Below are the code and all the weights of a small trained network. Each question names an input and a class and asks about switching units off, where a switched-off unit gives its printed mean instead of its output.

import numpy as np


def w(rows, s, z=0):
    codes = np.array(rows[::2]) - 128.0
    scale = np.full(codes.shape[1], s)
    scale[-1] = z or s
    return codes * scale


def f(y):
    return y / 2 * (1 + np.tanh(0.7978845608 * (y + 0.044715 * y**3)))


def log_softmax(a):
    a = a - a.max(-1, keepdims=True)
    return a - np.log(np.exp(a).sum(-1, keepdims=True))


def net(x, mask):
    res = np.array(x, float).reshape(1, 4) / 4 @ E
    y = f(res @ A[0][:, :-1].T + A[0][:, -1])
    res = res + np.where(mask, y, B[0][:, -1]) @ B[0][:, :-1]
    return log_softmax(res[-1] @ U[:, :-1].T + U[:, -1])


A, B = {}, {}
E = w([
[24,126,93,200,8],'x0',
[154,177,254,103,168],'x1',
[174,110,149,112,39],'x2',
[129,67,18,87,107],'x3',
],0.0085)
A[0] = w([
[204,87,65,58,210,170],'neuron 0',
[184,139,254,136,167,52],'neuron 1',
[28,200,127,203,122,251],'neuron 2',
[117,134,69,123,82,2],'neuron 3',
[51,104,17,63,75,38],'neuron 4',
[196,174,165,78,167,50],'neuron 5',
[106,54,96,204,84,2],'neuron 6',
],0.008,0.0046)
B[0] = w([
[184,5,145,188,46,238],'neuron 0',
[146,255,97,155,151,230],'neuron 1',
[143,90,178,174,73,254],'neuron 2',
[76,135,99,72,149,152],'neuron 3',
[58,157,144,70,182,229],'neuron 4',
[110,142,87,86,187,192],'neuron 5',
[101,149,81,43,170,180],'neuron 6',
],0.011,0.0072)
U = w([
[181,128,143,163,147,253],'0',
[74,68,119,104,85,190],'1',
[75,181,108,39,247,20],'2',
],0.011,0.0031)

Each question gives the input, the list of numbers given to net, and the class t.
The units are the neurons (one row each of A and B). Each row of codes is followed by its name. A weight is (code - 128) times the scale printed after its matrix; where a second scale follows, it is the last column's (A, B and U).
mask holds one flag per neuron, in row order. A switched-off neuron (its flag False) gives its mean, the last column of its row in B, instead of its output. The means were averaged over made-up inputs and are rounded, as every weight is.
A unit's drop is (log p(t) with every unit on - log p(t) with that unit switched off) / (log p(t) with every unit on - log p(t) with every unit switched off).
The circuit of an input: a set's keep is (log p(t) with only the set's units on - log p(t) with every unit switched off) / (log p(t) with every unit on - log p(t) with every unit switched off). Starting from all 7 units, units are removed one at a time, each time the one whose removal leaves the highest keep (on an exact tie, the one counted first), for as long as the keep stays at least 0.8.
circuit, biggest first: the units of the circuit, biggest drop first
most important unit: the unit with the biggest drop
k most important neurons: the k neurons with the biggest drops, biggest first
drop of u: that unit's drop, to one decimal
input [-5,-4,-5,1], class 1: 2 most important neurons -> (neuron 1; neuron 0)
input [-1,3,4,-1], class 2: circuit, biggest first -> (neuron 0)
input [-1,-4,-8,2], class 1: circuit, biggest first -> (neuron 1; neuron 0)
input [-4,4,-4,2], class 0: 3 most important neurons -> (neuron 0; neuron 4; neuron 6)
input [1,-1,4,8], class 2: 2 most important neurons -> (neuron 4; neuron 2)
input [2,3,-8,7], class 1: circuit, biggest first -> (neuron 1; neuron 5)
input [2,-7,5,3], class 2: circuit, biggest first -> (neuron 4; neuron 0)
input [-1,-1,-7,2], class 1: 2 most important neurons -> (neuron 1; neuron 0)
input [-2,6,2,-1], class 2: 3 most important neurons -> (neuron 0; neuron 2; neuron 5)
input [-8,-3,2,2], class 1: 2 most important neurons -> (neuron 0; neuron 1)
input [-4,8,-1,6], class 0: 2 most important neurons -> (neuron 0; neuron 4)
input [8,-1,4,4], class 2: drop of neuron 4 -> 0.5
input [-6,6,-6,7], class 0: drop of neuron 0 -> 1.3
input [-8,0,-4,8], class 1: drop of neuron 6 -> 0.0
input [-7,3,6,-7], class 2: most important unit -> neuron 5
